Below is a small trained network, with its code and all its weights. Each question gives an input and a target symbol and asks what happens when units are switched off, that is, made to give their printed mean instead of their output.

import numpy as np


def w(rows, s, z=0):
    codes = np.array(rows[::2]) - 128.0
    scale = np.full(codes.shape[1], s)
    scale[-1] = z or s
    return codes * scale


def f(y):
    return np.maximum(y, 0)


def softmax(a):
    e = np.exp(a - a.max(-1, keepdims=True))
    return e / e.sum(-1, keepdims=True)


def log_softmax(a):
    a = a - a.max(-1, keepdims=True)
    return a - np.log(np.exp(a).sum(-1, keepdims=True))


def net(x, mask):
    ids = ['αγδελμξπστφψω'.index(c) for c in x.split()]
    T = len(ids)
    res = E[ids] + P[:T]
    r = res
    for j in range(2):
        rows = slice(2 * j, 2 * j + 2)
        q, k, v = (r @ M[0][rows].T for M in (Q, K, V))
        z = softmax(np.where(np.tri(T) > 0, q @ k.T / 2**0.5, -1e9)) @ v
        o = O[0][rows]
        res = res + np.where(mask[j], z, o[:, -1]) @ o[:, :-1]
    y = f(res @ A[0][:, :-1].T + A[0][:, -1])
    res = res + np.where(mask[2:6], y, B[0][:, -1]) @ B[0][:, :-1]
    return log_softmax(res[-1] @ U[:, :-1].T + U[:, -1])


Q, K, V, O, A, B = {}, {}, {}, {}, {}, {}
E = w([
[178,154,93,153,159,181],'α',
[189,122,92,68,89,184],'γ',
[174,178,5,77,100,162],'δ',
[111,68,129,81,208,108],'ε',
[135,98,114,5,135,98],'λ',
[145,104,94,97,133,180],'μ',
[33,77,126,153,43,147],'ξ',
[113,119,94,191,199,118],'π',
[119,168,11,164,196,151],'σ',
[137,96,151,110,191,226],'τ',
[191,117,107,129,142,97],'φ',
[114,117,78,82,170,37],'ψ',
[144,124,21,56,155,215],'ω',
],0.016)
P = w([
[180,12,103,153,113,127],'0',
[117,145,95,118,157,134],'1',
[115,143,88,116,158,142],'2',
[127,141,83,119,154,139],'3',
[125,143,80,119,156,139],'4',
[130,139,72,112,151,140],'5',
[121,143,72,114,156,147],'6',
[128,139,70,108,155,144],'7',
[126,143,65,100,149,141],'8',
[121,139,55,93,143,143],'9',
[119,136,49,84,129,137],'10',
],0.011)
Q[0] = w([
[122,74,36,108,167,158],'h1',
[154,167,123,116,90,253],'h1',
[150,139,60,154,121,183],'h2',
[116,163,179,152,86,131],'h2',
],0.018)
K[0] = w([
[174,28,117,149,64,146],'h1',
[236,131,104,85,210,136],'h1',
[44,42,146,171,6,142],'h2',
[81,228,153,104,127,145],'h2',
],0.012)
V[0] = w([
[102,98,124,216,254,241],'h1',
[231,192,84,211,91,171],'h1',
[134,54,248,199,88,136],'h2',
[175,113,160,20,82,251],'h2',
],0.0097)
O[0] = w([
[213,152,144,245,53,174,244],'h1',
[188,184,174,20,43,67,140],'h1',
[72,107,78,161,36,12,149],'h2',
[170,212,39,132,211,40,87],'h2',
],0.011)
A[0] = w([
[133,11,153,128,2,139,127],'n1',
[162,225,182,72,35,77,151],'n2',
[93,146,106,118,177,182,255],'n3',
[96,116,82,5,215,99,97],'n4',
],0.0064,0.0073)
B[0] = w([
[62,226,70,55,153,218,247],'n1',
[79,103,216,205,103,38,192],'n2',
[151,3,185,70,90,80,191],'n3',
[9,228,190,153,171,92,152],'n4',
],0.0075,0.013)
U = w([
[155,118,229,195,112,71,155],'α',
[98,231,86,107,147,77,72],'γ',
[132,162,222,43,174,137,117],'δ',
[119,30,105,205,150,118,130],'ε',
[58,142,129,110,203,137,73],'λ',
[191,151,15,46,136,95,146],'μ',
[80,120,81,115,91,81,68],'ξ',
[29,146,153,137,90,189,148],'π',
[200,96,253,109,163,184,92],'σ',
[144,187,62,195,154,107,30],'τ',
[113,90,127,58,108,77,254],'φ',
[112,47,225,66,165,148,130],'ψ',
[223,167,91,64,211,153,142],'ω',
],0.0069,0.009)

Each question gives the input, a string of symbols that net reads in full, and the target symbol t.
The units are the heads (2 rows each of Q, K, V and O) and the neurons (one row each of A and B). Each row of codes is followed by its name. A weight is (code - 128) times the scale printed after its matrix; where a second scale follows, it is the last column's (O, A, B and U).
mask holds one flag per unit, heads first, then neurons. A switched-off unit (its flag False) gives its mean, the last column of its rows in O or B, instead of its output. The means were averaged over made-up inputs and are rounded, as every weight is.
A unit's drop is (log p(t) with every unit on - log p(t) with that unit switched off) / (log p(t) with every unit on - log p(t) with every unit switched off).
The circuit of an input: a set's keep is (log p(t) with only the set's units on - log p(t) with every unit switched off) / (log p(t) with every unit on - log p(t) with every unit switched off). Starting from all 6 units, units are removed one at a time, each time the one whose removal leaves the highest keep (on an exact tie, the one counted first), for as long as the keep stays at least 0.8.
circuit, biggest first: the units of the circuit, biggest drop first
most important unit: the unit with the biggest drop
k most important neurons: the k neurons with the biggest drops, biggest first
heads that matter: for each layer, one digit per head in row order, 1 if its drop is at least 0.15 and else 0, layers parted by /
drop of u: that unit's drop, to one decimal
input α λ τ, target α: 2 most important neurons	(n2 n1)
input α δ ψ, target α: 2 most important neurons	(n2 n1)
input τ π ψ π, target τ: circuit, biggest first	(h2 h1)
input μ π π ω π ε λ π μ σ, target μ: circuit, biggest first	(h2 n2)
input ψ ε ε π λ, target ψ: 2 most important neurons	(n3 n1)
input ψ π ψ ε δ π π, target ψ: circuit, biggest first	(h1 h2 n3)
input γ π π α, target γ: most important unit	h2
input γ π α ω ξ ω μ α α, target φ: heads that matter	10
input γ λ φ, target γ: circuit, biggest first	(h2 h1 n4)
input α ε ξ π φ ξ σ, target α: circuit, biggest first	(h1 n2)
input δ π π π π α λ α, target δ: circuit, biggest first	(h1 h2 n4)
input ω π σ ε ε π σ, target ω: heads that matter	01
input α μ λ μ α α π, target α: heads that matter	10
input λ π ω ψ π τ γ π π, target λ: heads that matter	11
input π φ α γ, target π: 2 most important neurons	(n1 n3)
input π π μ, target π: heads that matter	01
input ω π ε ε π, target ω: heads that matter	01
input λ π ψ α ε, target λ: heads that matter	11
input α π ε ψ ξ α π π ω λ π, target ε: circuit, biggest first	(n1 h1)
input γ α α π π π ε, target γ: circuit, biggest first	(h2 n4 h1)
input α π ξ ε α φ π π α, target α: circuit, biggest first	(n2 h1)
input μ μ π, target μ: 2 most important neurons	(n2 n4)
input π π α ε, target π: most important neuron	(n1)
input σ ε π, target σ: drop of h2	0.9
input π π λ λ ω π α α π γ, target π: drop of h2	1.4
input ε π π π α, target ε: drop of n1	0.2
input π π ξ π α ε, target ψ: drop of n1	-0.1
